Here is a tiny trained network, its code and every weight. The questions are about switching its units off for an input and a class, where a switched-off unit gives its printed mean instead of its output.

import numpy as np


def w(rows, s, z=0):
    codes = np.array(rows[::2]) - 128.0
    scale = np.full(codes.shape[1], s)
    scale[-1] = z or s
    return codes * scale


def norm(h):
    return h / np.sqrt((h * h).mean(-1, keepdims=True) + 1e-5)


def f(y):
    return np.maximum(y, 0)


def log_softmax(a):
    a = a - a.max(-1, keepdims=True)
    return a - np.log(np.exp(a).sum(-1, keepdims=True))


def net(x, mask):
    res = np.array(x, float).reshape(1, 2) / 4 @ E
    u = 0
    for l in range(2):
        y = f(norm(res) @ A[l][:, :-1].T + A[l][:, -1])
        res = res + np.where(mask[u : u + 12], y, B[l][:, -1]) @ B[l][:, :-1]
        u += 12
    return log_softmax(norm(res)[-1] @ U[:, :-1].T + U[:, -1])


A, B = {}, {}
E = w([
[89,41,68,134,127,125,142,11,63,120],'x0',
[141,139,149,29,94,126,245,70,124,152],'x1',
],0.012)
A[0] = w([
[92,119,120,92,45,178,139,102,68,118,74],'0.n0',
[187,130,66,153,122,92,91,159,175,157,91],'0.n1',
[129,116,150,117,133,136,166,127,130,144,173],'0.n2',
[133,157,113,121,142,168,167,147,132,160,51],'0.n3',
[126,161,129,191,126,119,120,132,77,118,159],'0.n4',
[127,83,56,108,144,121,136,106,108,75,118],'0.n5',
[97,141,81,105,108,158,62,126,79,113,74],'0.n6',
[126,178,188,144,152,131,102,198,212,125,102],'0.n7',
[112,88,94,150,192,129,71,84,97,96,104],'0.n8',
[172,120,138,131,123,178,163,157,126,122,2],'0.n9',
[146,96,170,150,111,164,254,117,136,139,174],'0.n10',
[144,126,162,80,105,70,132,193,119,162,51],'0.n11',
],0.0066,0.0094)
B[0] = w([
[147,186,128,123,95,112,62,136,176,136,163],'0.n0',
[144,89,188,118,107,79,135,107,156,108,163],'0.n1',
[102,120,127,148,166,82,73,138,128,105,203],'0.n2',
[159,69,129,149,71,86,90,96,110,146,129],'0.n3',
[141,107,132,100,87,56,164,124,143,107,190],'0.n4',
[138,192,98,118,167,134,112,159,104,175,183],'0.n5',
[134,95,172,113,80,129,140,135,184,71,142],'0.n6',
[110,96,99,103,126,209,146,90,2,108,246],'0.n7',
[114,187,61,76,144,174,198,153,149,121,194],'0.n8',
[100,135,54,90,106,77,135,131,131,132,128],'0.n9',
[78,119,153,211,140,67,101,150,124,92,253],'0.n10',
[156,106,138,166,115,135,46,98,95,127,148],'0.n11',
],0.008,0.0068)
A[1] = w([
[174,180,129,44,104,159,238,187,229,186,85],'1.n0',
[199,233,229,48,110,204,163,210,170,186,90],'1.n1',
[149,60,63,154,129,150,137,33,77,200,20],'1.n2',
[164,97,54,255,172,188,30,202,205,153,43],'1.n3',
[152,201,238,42,92,23,232,74,182,183,2],'1.n4',
[207,244,204,127,141,219,134,181,143,157,52],'1.n5',
[124,238,90,35,150,79,205,212,248,166,25],'1.n6',
[125,24,133,117,91,191,220,104,71,71,153],'1.n7',
[90,225,111,235,172,82,69,179,164,158,109],'1.n8',
[169,176,210,72,51,71,190,46,214,184,31],'1.n9',
[211,224,174,122,82,161,115,215,164,122,125],'1.n10',
[130,119,176,103,132,101,113,111,129,143,117],'1.n11',
],0.0087,0.0067)
B[1] = w([
[83,134,127,188,192,89,164,167,127,146,166],'1.n0',
[40,144,43,95,157,139,174,60,68,211,249],'1.n1',
[89,191,106,71,167,180,199,127,68,195,190],'1.n2',
[189,135,186,83,51,145,89,94,163,76,240],'1.n3',
[233,127,136,102,26,213,17,135,184,7,246],'1.n4',
[80,149,70,73,193,109,242,108,82,191,227],'1.n5',
[128,60,205,204,134,41,91,210,158,140,175],'1.n6',
[118,138,179,158,166,79,120,191,169,154,217],'1.n7',
[131,96,177,178,143,90,147,199,153,136,234],'1.n8',
[226,94,165,170,60,169,14,128,177,21,194],'1.n9',
[117,139,59,99,144,150,146,49,98,139,255],'1.n10',
[159,129,139,122,128,126,145,123,144,150,158],'1.n11',
],0.012,0.0069)
U = w([
[24,181,23,44,195,216,222,34,34,227,156],'0',
[218,79,219,113,8,206,17,92,206,19,193],'1',
[60,77,240,211,217,44,196,226,166,227,4],'2',
],0.016,0.004)

Each question gives the input, the list of numbers given to net, and the class t.
The units are the neurons (one row each of A and B). Each row of codes is followed by its name. A weight is (code - 128) times the scale printed after its matrix; where a second scale follows, it is the last column's (A, B and U).
mask holds one flag per neuron, layer by layer. A switched-off neuron (its flag False) gives its mean, the last column of its row in B, instead of its output. The means were averaged over made-up inputs and are rounded, as every weight is.
A unit's drop is (log p(t) with every unit on - log p(t) with that unit switched off) / (log p(t) with every unit on - log p(t) with every unit switched off).
unit that matters most: the unit with the biggest drop
k most important neurons: the k neurons with the biggest drops, biggest first
top k neurons in layer l: the k neurons of layer l with the biggest drops, biggest first
drop when u is switched off: that unit's drop, to one decimal
input [-3,1], class 2: top 2 neurons in layer 1 : 1.n4; 1.n7
input [3,-3], class 2: 2 most important neurons : 0.n8; 1.n4
input [0,3], class 2: 3 most important neurons : 0.n10; 0.n2; 0.n4
input [-8,-7], class 0: top neuron in layer 0 : 0.n10
input [-3,-1], class 2: 2 most important neurons : 0.n7; 1.n7
input [-2,-1], class 2: 2 most important neurons : 0.n7; 1.n7
input [-2,3], class 2: 2 most important neurons : 0.n10; 0.n2
input [3,0], class 2: top 2 neurons in layer 0 : 0.n7; 0.n5
input [3,-2], class 2: 2 most important neurons : 0.n8; 0.n7
input [3,-1], class 2: 3 most important neurons : 0.n8; 0.n7; 1.n6
input [-6,8], class 1: 2 most important neurons : 1.n4; 1.n9
input [1,1], class 2: drop when 1.n8 is switched off : 0.1
input [-1,8], class 1: drop when 0.n7 is switched off : 0.0
input [-5,8], class 1: drop when 1.n4 is switched off : 4.6
input [-1,0], class 2: unit that matters most : 1.n7
